m =
[[127 108 108 135 128 122 141 130 136 109 149]
 [127 121 123 133 126 128 139 129 130 123 133]
 [127 126 127 131 124 133 129 120 124 126 125]
 [127 130 130 115 129 129 127 135 113 132 134]
 [129 127 126 124 131 129 126 136 126 126 124]
 [131 122 123 134 133 124 140 132 132 123 151]
 [127 130 133 124 128 126 128 123 115 132 137]
 [130 126 126 123 133 133 130 140 137 125 121]
 [131 121 118 137 130 122 131 124 137 118 146]]
Rows and columns are counted from 1.
row 1 col 1: 127
row 6 col 1: 131
row 5 col 2: 127
row 9 col 10: 118
row 3 col 3: 127
row 1 col 11: 149
row 8 col 2: 126
row 7 col 4: 124
row 8 col 8: 140
row 2 col 5: 126
row 2 col 9: 130
row 4 col 4: 115
row 9 col 4: 137
row 1 col 8: 130
row 7 col 9: 115
row 5 col 10: 126
row 1 col 9: 136
row 2 col 4: 133
row 8 col 3: 126
row 6 col 5: 133
row 4 col 9: 113
row 8 col 11: 121
row 9 col 11: 146
row 9 col 3: 118
row 3 col 4: 131
row 8 col 1: 130
row 4 col 8: 135
row 2 col 3: 123
row 5 col 1: 129
row 9 col 6: 122
row 7 col 2: 130
row 6 col 3: 123
row 6 col 11: 151
row 3 col 1: 127
row 6 col 2: 122

grid =
[[127 125 120 141 125 126 133 127 117 128 134 136 121 129 132 132]
 [129 140 123 129 131 108 141 126 135 123 132 125 141 118 132 122]
 [118 139 136 138 134 124 131 106 128 124 119 129 107 131 119 117]
 [124 130 119 135 124 129 133 135 120 127 137 138 133 131 121 125]
 [123 148 127 124 138 135 124 129 112 122 129 118 131 119 126 127]
 [125 117 114 142 130 132 139 123 115 121 125 126 116 130 113 122]
 [123 129 120 114 113 133 128 125 124 148 125 141 130 135 139 114]
 [121 131 124 141 127 123 128 116 118 129 129 138 118 134 130 131]
 [125 136 131 133 132 130 138 129 132 121 128 125 119 124 112 110]
 [121 135 121 137 126 124 134 120 125 126 129 136 127 137 117 128]
 [137 133 121 123 119 133 129 132 120 130 119 126 126 129 120 123]
 [124 143 125 109 120 130 122 135 123 144 123 135 134 132 147 115]
 [135 141 128 116 123 128 119 137 130 137 120 135 123 137 143 117]]
Indices start at 1.
(1, 1) = 127
(7, 11) = 125
(10, 6) = 124
(3, 11) = 119
(5, 4) = 124
(10, 14) = 137
(3, 9) = 128
(11, 11) = 119
(8, 16) = 131
(3, 3) = 136
(9, 15) = 112
(6, 13) = 116
(11, 10) = 130
(8, 6) = 123
(6, 7) = 139
(9, 6) = 130
(2, 6) = 108
(4, 15) = 121
(1, 13) = 121
(1, 15) = 132
(5, 12) = 118
(12, 9) = 123
(9, 11) = 128
(7, 14) = 135
(11, 13) = 126
(2, 12) = 125
(9, 16) = 110
(13, 4) = 116
(7, 8) = 125
(4, 7) = 133
(12, 15) = 147
(12, 6) = 130
(12, 4) = 109
(1, 11) = 134
(2, 14) = 118
(13, 1) = 135
(3, 14) = 131

W =
[[139 139 141 142 134 137 142 143 135 132 138 134 143 138 138]
 [144 139 136 134 140 135 140 133 138 136 135 136 138 137 137]
 [136 145 146 138 150 134 140 135 138 140 144 135 134 148 136]
 [143 137 138 134 135 137 142 138 139 139 136 134 138 141 142]
 [140 135 136 137 135 143 137 151 137 138 135 134 137 133 134]
 [136 133 142 148 140 138 144 133 137 133 135 136 135 135 136]
 [136 136 136 137 139 137 139 139 143 138 138 133 135 134 140]
 [141 138 136 137 141 142 136 137 135 139 137 148 135 137 133]
 [138 144 140 144 140 136 142 136 145 140 141 134 144 144 137]
 [135 135 137 142 137 136 135 138 137 151 141 135 136 142 136]]
Indices start at 1.
row 1 col 1 = 139
row 1 col 5 = 134
row 5 col 9 = 137
row 5 col 14 = 133
row 3 col 15 = 136
row 1 col 10 = 132
row 6 col 1 = 136
row 5 col 5 = 135
row 5 col 11 = 135
row 6 col 12 = 136
row 4 col 3 = 138
row 1 col 13 = 143
row 9 col 5 = 140
row 3 col 10 = 140
row 8 col 6 = 142
row 7 col 13 = 135
row 2 col 13 = 138
row 1 col 7 = 142
row 9 col 3 = 140
row 1 col 3 = 141
row 10 col 10 = 151
row 7 col 9 = 143
row 2 col 2 = 139
row 1 col 8 = 143
row 9 col 7 = 142
row 10 col 11 = 141
row 7 col 2 = 136
row 4 col 7 = 142
row 2 col 15 = 137
row 6 col 8 = 133
row 10 col 1 = 135
row 4 col 9 = 139
row 9 col 12 = 134
row 9 col 8 = 136
row 2 col 1 = 144
row 2 col 5 = 140
row 10 col 14 = 142
row 7 col 10 = 138

data =
[[126 110 132 136 115 129 128]
 [114 126 140 130 115 139 128]
 [118 105 137 147 127 129 114]
 [143 146 117 106 139 118 128]
 [143 136 117 112 131 125 100]]
Indices start at 1.
(1, 1) -> 126
(3, 7) -> 114
(1, 3) -> 132
(1, 7) -> 128
(5, 4) -> 112
(2, 7) -> 128
(3, 5) -> 127
(5, 1) -> 143
(4, 3) -> 117
(2, 1) -> 114
(1, 6) -> 129
(5, 2) -> 136

A = [[148, 130, 118, 128, 118, 133, 129, 123], [126, 139, 122, 125, 122, 121, 140, 119], [127, 118, 135, 134, 119, 124, 112, 132], [130, 116, 128, 121, 140, 140, 127, 128], [137, 126, 139, 128, 140, 144, 127, 127], [129, 123, 116, 132, 112, 125, 123, 131], [126, 124, 119, 133, 119, 122, 120, 143], [131, 127, 118, 118, 141, 136, 135, 127], [117, 126, 134, 119, 143, 123, 129, 128], [128, 153, 122, 127, 130, 125, 139, 126], [131, 125, 132, 143, 112, 127, 121, 129], [115, 122, 139, 128, 122, 117, 124, 127], [119, 128, 124, 120, 122, 116, 134, 116], [136, 125, 113, 127, 133, 139, 129, 133], [125, 124, 134, 142, 131, 129, 124, 148], [112, 123, 130, 119, 129, 115, 129, 123]]
Rows and columns are counted from 1.
(1, 1) = 148
(13, 3) = 124
(2, 1) = 126
(3, 3) = 135
(15, 7) = 124
(10, 6) = 125
(5, 7) = 127
(9, 6) = 123
(15, 5) = 131
(14, 6) = 139
(4, 4) = 121
(16, 4) = 119
(14, 7) = 129
(4, 2) = 116
(8, 4) = 118
(7, 3) = 119
(16, 5) = 129
(13, 8) = 116
(7, 7) = 120
(4, 8) = 128
(10, 3) = 122
(6, 3) = 116
(2, 4) = 125
(9, 4) = 119
(15, 1) = 125
(12, 8) = 127
(7, 1) = 126
(6, 5) = 112
(1, 4) = 128
(3, 2) = 118
(16, 2) = 123
(5, 1) = 137
(8, 5) = 141
(8, 6) = 136
(14, 4) = 127
(12, 2) = 122
